Each row has a class, written after it.
[ 164  177 -247  -10   41   10  -15 -287 -360  461  217   47   62  -78
   16 -438   26  565   17   41   16 -162 -129 -115  275 -145   12 -136
  195  480  154   74  -57 -206 -187  -16  149  261 -175  292  -38]  kivu
[ 178   99 -149   32   11   92  -20 -122 -292  678  236  238   44   96
  -14 -351   77  436  -45   26   45 -267   31 -277  267 -271  -33  -28
   67  267   82 -138  -18 -297 -331   55  218  479 -173  150   67]  div
[-335  192   73 -145  309  -15  175  -14  412  312   18  635  149 -200
   65   11 -174 -384  124  246   35  265  -83  208 -424 -154  884 -130
 -418 -406  133  -33  192  362 -193  -51 -281   -5  157    3  -30]  div
[-188  178   -8  130  124 -189  307 -328  139  171 -377  -76  310 -362
 -408 -506  -47   44  -18  537   64  317  179  471  -39   41  614 -298
  371 -334 -123  -36  162 -163 -177  -88  220 -364   33  320   42]  zedu
[ 115  170 -160  -37  158  -47  -51 -261 -298  408  266   33  153  -69
  -42 -343   71  526   47   17   73 -217  -94  -54  293  -88  101 -242
  210  447  265  111 -138 -152  -73  -47  108  153 -197  198  -37]  div
[-209  222  -67  115   13 -166  391 -290  200  127 -393  -93  293 -314
 -291 -439  -90  101  -92  481    5  297   93  480  -18   54  557 -294
  374 -262 -140   50  139  -96 -254  -73  210 -329   51  237   52]  zuku
[ 223  122 -281  -33   47  -24  -22 -236 -327  444  258   32  112  -13
   -9 -358   98  456   62    4   85 -220  -61 -139  294 -231   78 -193
  185  432  258   19 -108 -158 -104  -54  114  212 -238  197   -5]  Lalo
[-268  239  -80  145   85 -163  338 -281  126  100 -371 -100  334 -378
 -350 -455  -86   99  -88  502    6  371  129  480    0   89  564 -318
  365 -324 -147   15  145 -139 -270  -86  192 -326  106  299   32]  zuku
[-272  246   17 -234  303 -142   44 -186  213  611   86  532  210 -164
  157  128 -185 -359  -27  353 -116  230   64  -51 -322 -268  693 -319
 -394 -499   12  -65  173  304 -166  -67 -236   14  162  260    0]  div
[-298  196  186   10  165 -217  214 -316  203  -38 -128 -226  232 -323
 -198 -328  -32  222   98  535    4  383  162  536   -5  -41  693 -386
  353 -179 -181  158   98   17  -17 -103   61 -465   -2  367 -209]  div
[-260  231  125  -44   90 -293  153 -341  119  -41 -177 -242  179 -257
 -209 -362  -48  183   58  488  -32  396  167  425   26 -126  593 -297
  327 -200 -215  106  115  -10  -35 -158   83 -506   56  455 -131]  Lalo
[-192  165  -55  133   71 -160  323 -284  166  187 -349 -149  351 -355
 -379 -426  -95   78  -64  480  -32  315  147  469   11    7  524 -287
  375 -304 -184   15  127  -75 -168  -40  149 -363   79  270   25]  kivu
[-223  224   90    0   65 -284  213 -327  169 -101 -159 -325  196 -272
 -244 -338  -16  178  102  461   10  293  156  453   20  -37  569 -316
  404 -157 -166  181  132  -30  -30  -91   90 -471   12  424 -202]  Lalo
[-214  220    8  103  113 -194  304 -336  204  211 -398 -171  305 -350
 -306 -391 -108   91  -86  534   44  363  159  477    2   26  571 -369
  373 -305 -209   -4   71 -158 -199  -73  197 -373   50  263    3]  zuku
[ 277  111 -211   47  -29   83    1 -102 -265  662  223  297   52  102
   23 -326   53  416  -41   50   56 -315   11 -348  245 -303   81  -50
   62  196  189 -187  -14 -251 -320   19  274  572 -180  173   55]  div
[-150  243  -54  111   76 -194  272 -345  166  214 -347 -134  369 -369
 -369 -382  -54   94  -83  473  -14  315  151  389  -58   66  535 -361
  374 -301 -189  -57  154 -113 -184   -5  182 -299   16  304  -12]  kivu
[-283  219  125 -185  346  -60  114   10  418  229   28  575   90  -93
   60  -41 -208 -373  150  254  -22  310 -152  210 -424 -118  789 -144
 -401 -359   77  -90  164  299 -138  -50 -260    7  115  134  -78]  dar
[ 184  163 -124   55   -7   63  -14 -127 -299  737  165  294   22   70
   -7 -344  -10  498  -25   44   33 -353   30 -321  288 -246   67   17
  147  138  193 -124   -4 -295 -332   97  305  494 -180  158   51]  div
[ 152  149 -227  -25  152  -61  -57 -290 -337  476  206   58  102  -35
   -3 -406   87  512   76    9   83 -226  -43 -146  271  -94   69 -221
  204  492  192   52 -115 -261 -106   -2  168  220 -184  237  -39]  zedu
[-229  202   78 -165  421  -18   83 -197  385  276   -6  524  150 -172
    6 -105 -182 -400  148  331   45  339  -73  266 -389 -145  837 -244
 -348 -389   93  -27  134  333  -38   15 -328  -30   66   97 -101]  sanu
[-291  123  102 -156  419  -38  135  -34  507  252   40  540  152 -138
   48   50 -185 -431  159  272   47  294 -163  248 -466  -79  899 -270
 -340 -304  107 -110  108  351    3  -75 -368  -11   86  -20  -82]  vit
[-345  263  -74 -254  216 -126   45 -214  215  547   88  419  137 -164
  162  223 -143 -424   -9  283  -95  202  -35   11 -305 -289  633 -282
 -360 -454   16 -129  171  272 -119  -48 -347  -58  161  157  120]  kivu
[-225  188  -56  168   42 -155  305 -235  207  168 -424 -115  261 -367
 -370 -457  -70   48  -64  495   35  287  143  474  -20    3  584 -269
  377 -336 -212  -44  153  -98 -280  -46  207 -362  129  343   32]  zedu
[-127  172   18  105  119 -219  330 -244  135   47 -345  -89  351 -338
 -406 -476  -87  146  -50  566   50  433  165  452  -26   37  610 -312
  346 -264 -146   17  184  -30 -198 -130  240 -333  110  367  -62]  vit
[ 192   95 -222   -3  -12   89   51 -113 -299  638  212  280   86   89
   -6 -400   45  374   39    5   71 -222   46 -269  283 -169   23  -57
   79  253  183  -88  -21 -279 -411  -60  292  515 -221  155   35]  zuku
[ 222   71 -193   73  -41   70   42 -116 -324  678  191  305   13  102
   20 -398   19  426   70   48   53 -304   74 -352  234 -295   54   50
  126  121  241 -104   61 -256 -331   13  306  501 -150  213   68]  zedu
[-193  210  130   -4  121 -222  187 -276  151 -102 -125 -264  195 -317
 -245 -356  -16  203  125  537   59  453  199  478   -2 -107  622 -327
  302 -162 -142   86  142  -47   -5 -118  118 -417    6  436 -190]  Lalo
[-304  241   36 -222  320 -133  101 -174  205  659   75  463  140 -157
  173  134 -200 -364   28  355  -42  337   82   -1 -250 -371  689 -291
 -358 -468   72   -2  163  235 -175  -26 -238  -33  173  199   39]  zedu
[-345  209   99 -119  386  -38  210  -59  405  194  -20  586  103 -131
   50   -5 -184 -414  218  235   49  224 -111  250 -411  -90  890 -199
 -309 -429  199  -26  170  299 -114   -9 -331    4   99   43  -99]  zedu
[-374  320  -73 -205  336 -164   24 -194  255  515  111  476  136 -150
  170  154 -204 -422   58  362 -122  172  -64   12 -284 -220  708 -286
 -380 -534   15  -63  128  187 -176  -60 -275   18  170  184   82]  zuku
[ 153  134 -211  -25   86  -57  -26 -265 -339  411  241   91   73  -49
   52 -384   88  602  -10   34  101 -195  -94 -118  318 -144   80 -187
  200  454  267  112 -152 -230 -105  -88  122  267 -172  185   -4]  zuku
[ 144  105 -196    6   79  -33  -26 -334 -323  371  284  -17  112  -98
  -11 -374  133  509   59    7  108 -193  -71 -131  255 -185  117 -214
  205  431  222   54  -82 -220  -79  -79   36  206 -206  232  -54]  kivu
[ 251  149 -279   69  -25   77   -2 -114 -274  697  164  238   23  110
  -41 -349    8  390  -37   63   63 -257   37 -307  248 -273   25   -1
  131  215   95 -205   -2 -269 -356   -8  277  525 -156  143  100]  vit
[-229  221  147    8  119 -262  174 -362  182  -85 -142 -253  169 -293
 -279 -327  -19  219   70  512  -12  351  124  472  -56  -93  526 -287
  344 -185 -157  150  119  -33  -14 -104   71 -445   38  410 -134]  kivu
[ 172   75 -232   35  -37   84  -54 -134 -285  601  197  238   75   87
  -27 -372  126  398    5   37   58 -220   74 -326  258 -259  113  -89
  165  164  155 -184   27 -187 -347   46  239  414 -177  130   24]  sanu
[-273  218   89   -2   90 -229  136 -296  207 -104 -158 -264  187 -335
 -277 -479  -41  190  124  545   24  370  134  464   49  -61  638 -243
  299 -182 -185  160  148   12 -111 -109  133 -497   66  485 -179]  sanu
[ 156  112 -188    5  111   39   -7 -234 -281  360  335  -33   87  -71
  -28 -376  102  537   65   45   78 -156 -152  -73  241 -177  -70 -136
  186  488  242  128 -102 -234  -87   -9   57  274 -196  212  -26]  kivu
[-216  136  159   11  167 -265  185 -352  140  -71 -108 -224  220 -281
 -271 -407   23  197  138  499   34  407  216  479   13  -51  635 -402
  328 -130 -121  157  134  -29   18 -131   79 -454    8  467 -184]  zedu
[-294  146   33 -155  356  -36  159  -51  431  300   45  513  137 -176
   15    2 -165 -487  206  203  101  305  -88  218 -435 -123  882 -225
 -383 -348  196  -47  177  323 -119 -101 -337  -32  117   69  -73]  zedu
[ 156  108 -205   44  -24   76   41  -56 -288  590  231  280   47  140
   26 -342   39  379   16  -26   32 -288  -28 -272  273 -239   39   13
   84  203  174 -131  -28 -272 -343    6  196  559 -188  165   43]  dar
[ 233  110 -218   14  -47   98   -1 -211 -332  648  173  246   29   96
  -83 -309   59  358   30   43   47 -287   63 -305  173 -246  -12  -38
  135  177  160 -191   53 -302 -339   -9  304  526 -176  180   99]  kivu
[ 216  145 -213   -1  -57   50  -31  -84 -297  639  219  331  -36  133
   21 -327   30  459    5   62   19 -274   10 -308  262 -256   52    8
  121  130  227 -141   -2 -272 -356   26  316  556 -187  162   75]  zuku
[ 229  131 -253   -4  -39   39  -42 -134 -308  637  225  205    5  104
   28 -365   52  439   41   82   46 -296   54 -298  257 -253   35  -16
  118  192  184  -85   -9 -254 -317   17  292  465 -220  156   11]  sanu
[ 230   54 -149   28   32   90   16 -163 -336  691  190  296   32   84
  -27 -418   21  449   15  115   83 -169   50 -283  285 -250   96  -65
  119  153  183 -150  -14 -367 -337   47  290  592 -214  199   -1]  zuku
[-252  178  159    2  228 -242  191 -359  176   61 -139 -265  191 -342
 -238 -438  -55  163  173  583   47  418  207  482    7  -63  609 -335
  328 -157 -145  198   77 -101  -35 -114  104 -505  -56  444 -227]  zedu
[ 280  110 -174   48  -71   82  -25 -156 -360  626  229  267   57   57
  -17 -319   73  482   12   10  105 -282   16 -250  268 -188   -9  -59
  106  216  247 -123   26 -243 -292   -9  273  543 -202  208  102]  dar
[-227  216   92    1  145 -292  186 -321  123  -83 -156 -253  178 -274
 -258 -388    0  232  135  526   33  395  231  417   -8  -73  605 -337
  312 -192 -146  141  142  -65  -71 -128  100 -447   38  480 -209]  zedu
[-267  311    1 -245  258 -150   67 -196  245  571   54  472  194 -180
  103  103 -209 -386   55  324  -61  248  -17   -5 -297 -225  693 -273
 -414 -456   82  -43  205  252 -208  -50 -191  -37  133  259   76]  dar
[ 248   70 -229   54   -1   57   -9 -122 -326  632  232  272   38  137
  -69 -344   34  408  -11   60   64 -224   31 -283  287 -284   89  -43
  100  229  134 -182    0 -266 -295    0  235  601 -140  196   53]  vit
[-180  158   37  139  114 -190  323 -318  110  237 -369  -63  340 -382
 -376 -440  -64   37  -20  466   71  338  222  467  -38   56  643 -392
  370 -339 -101  -13  164 -122 -227  -84  247 -328   37  343  -15]  zedu
[-341  290  -66 -208  251 -122   71 -161  212  557   73  431  183 -179
   81  209 -210 -381   28  354  -53  267   36  -48 -305 -292  673 -264
 -390 -537  116  -91  218  268 -176  -74 -274  -37  215  194  150]  vit
[-281  132  148  -10  111 -289  182 -238  150  -91 -109 -216  225 -236
 -229 -340  -28  184  113  447  -15  376  206  451   35  -80  666 -297
  365 -216 -158  105  130   68   31 -188   30 -488   34  399 -222]  Lalo
[-244  190  143 -135  391    1  141  -38  426  177   29  609  143 -129
   33  -39 -181 -377  138  219   48  356 -134  249 -400  -80  837 -231
 -366 -293  166  -63  155  352  -69  -41 -325   42  104   84 -117]  dar
[-298  232   45 -172  388  -69  165  -40  444  266   27  518  145 -117
   34   53 -201 -384  132  224   35  256 -173  196 -424  -80  841 -231
 -350 -316  168  -76  129  296  -52  -20 -371   11   72  -14  -48]  vit
[-253  161  177   21  140 -225  192 -263  211  -27 -141 -199  235 -354
 -257 -343  -57  253  106  554   47  463  185  466   -8  -76  658 -323
  275 -177 -171  169  144   61  -72 -156   87 -448   94  409 -152]  vit
[-235  218  -88  155  112 -154  277 -284  168  185 -345 -115  297 -320
 -362 -365 -108   79  -44  536  -10  297  122  476   -1    2  589 -307
  388 -315 -197  -31   86  -69 -189  -33  137 -325   66  237   40]  vit
[-217  247  -54  130  136  -96  267 -302  190  165 -379 -127  310 -395
 -336 -454  -97   41  -33  570   23  349  147  490  -33    0  618 -362
  376 -356 -169    4  112  -65 -244  -60  209 -354   61  290   -5]  sanu
[-135  169  -30  151  136 -186  291 -245  137  211 -328  -62  307 -354
 -369 -480 -128  117  -48  528   18  339  155  429   -7   20  627 -298
  317 -252 -178    5  147  -91 -214  -78  228 -298  101  308  -28]  vit
[ 198  132 -275   -1   31  -51  -16 -172 -295  360  192   50   71  -58
  -87 -446   82  512   56   10  119 -236 -108  -74  297 -113   78  -76
  203  500  240   63  -84 -179 -175  -90  188  177 -182  173  -38]  Lalo
[-310  280  -64 -167  234 -142   62 -228  258  564   80  412  173 -192
  158  207 -210 -365   61  327  -25  221  -42   10 -345 -258  745 -231
 -327 -564  108  -57  203  281  -99  -30 -317    0  166  177   76]  dar
[ 229   69 -253   52  -84   53  -18  -95 -302  663  193  237   20  126
  -59 -354   43  423    1   -8   30 -257   22 -282  226 -223   98  -38
  119  246  127 -235   44 -309 -290    1  270  539 -194  156   61]  Lalo
[-298  182   83 -147  353    4  164  -53  421  260   -8  568  112 -160
   38  -17 -241 -377  152  297   29  288 -133  220 -437 -120  893 -176
 -419 -382  110  -68  200  316 -128  -14 -306   41  164  101 -112]  div
[-184  203  -30  103  106 -151  276 -312  177  152 -363 -120  340 -380
 -341 -506  -78   59    4  530   54  328  152  501  -27   27  629 -289
  355 -344 -177   17  120  -47 -220  -68  212 -364   15  290  -37]  sanu
[-203  220  -18  154  119 -126  332 -309  114  147 -325  -68  357 -394
 -288 -445  -99  103  -38  520  -38  339  155  506  -71   18  616 -369
  332 -320 -181   45  144  -26 -235  -65  206 -336   67  345  -28]  div
[ 180   54 -219   10  105  -31   -5 -288 -287  500  264    2   91  -24
   11 -432   97  513   82   41   85 -184  -50 -102  276 -221   70 -195
  209  472  221  125 -132 -198  -79  -51   85  176 -229  213  -20]  zedu
[-336  232  -30 -247  259 -142   91 -178  230  524  110  485  178 -149
  242  199 -161 -434   74  275  -44  210  111  -34 -284 -288  716 -308
 -387 -508  127  -43  131  292 -142 -150 -269  -72  140  111   63]  zuku
[ 231  149 -226   27  -49   63    7 -172 -261  619  196  203   29  105
   44 -379   69  358   26   67   77 -314   72 -291  281 -311   61  -26
  123  148  188 -110  -30 -240 -322    8  252  438 -271  137   34]  sanu
[-296  255  -41 -175  218 -127   65 -124  213  543  132  469  172 -169
   98   73 -194 -334   -4  364 -123  263  -26  -12 -281 -266  640 -224
 -467 -469   68  -59  237  256 -225  -58 -223  -32  178  247  100]  div
[-316  194   83 -136  366    9  149 -128  445  264  -16  550  163 -162
    8  -13 -216 -363  162  287   34  344  -90  207 -380  -81  855 -253
 -362 -409  148  -27  181  318 -114  -37 -334    2  135   51  -38]  zuku
[ 206   88 -174    8  -14   43   29 -108 -371  574  230  299  -33  172
    9 -438   92  433   23   45   43 -290   76 -319  267 -238  -32   32
  135  264  140  -99   60 -318 -335  -31  290  527 -166  241   18]  zedu
[-273  135  159   -7  130 -215  168 -360  163  -45  -56 -306  193 -323
 -188 -306   -1  193   93  481   20  455  106  492   -8 -103  552 -308
  375 -157 -169  186  111    6   47  -97  -27 -474   56  347 -155]  kivu
[ 166  100 -219   19   -5   83   -9 -137 -344  619  211  306    3   81
   23 -381    1  447   61   85   39 -209   12 -213  243 -225   39   35
   72  168   85  -79    9 -262 -383  -25  295  560 -102  199   63]  zuku
[-171  129    5  130   98 -183  356 -246  200  192 -312  -82  351 -317
 -303 -451  -48  115   21  466  -15  327  187  467  -54   29  633 -368
  378 -270 -135   68  140  -50 -185  -25  211 -331    8  279  -45]  zedu
[-360  233 -110 -221  262 -141   26 -215  318  660  107  323  219 -125
  204  226 -209 -473   54  253 -109  198  -31   10 -312 -270  730 -376
 -351 -470   22  -87   97  295  -96   -3 -328  -73   99  110   66]  sanu
[-333  261  -56 -223  213 -133   90 -139  139  513   95  470  183 -155
  162  224 -141 -394   -6  272  -54  251   79    7 -259 -286  679 -309
 -390 -493   94 -116  188  266 -128 -148 -307    3  155  160  105]  Lalo
[-181  164  -15  155   79 -167  304 -241  220   50 -332 -136  345 -344
 -333 -461  -86   94   -4  510   29  430  112  519  -84   80  666 -351
  324 -331 -148   -7  176  -15 -193  -46  184 -331   44  294  -94]  sanu
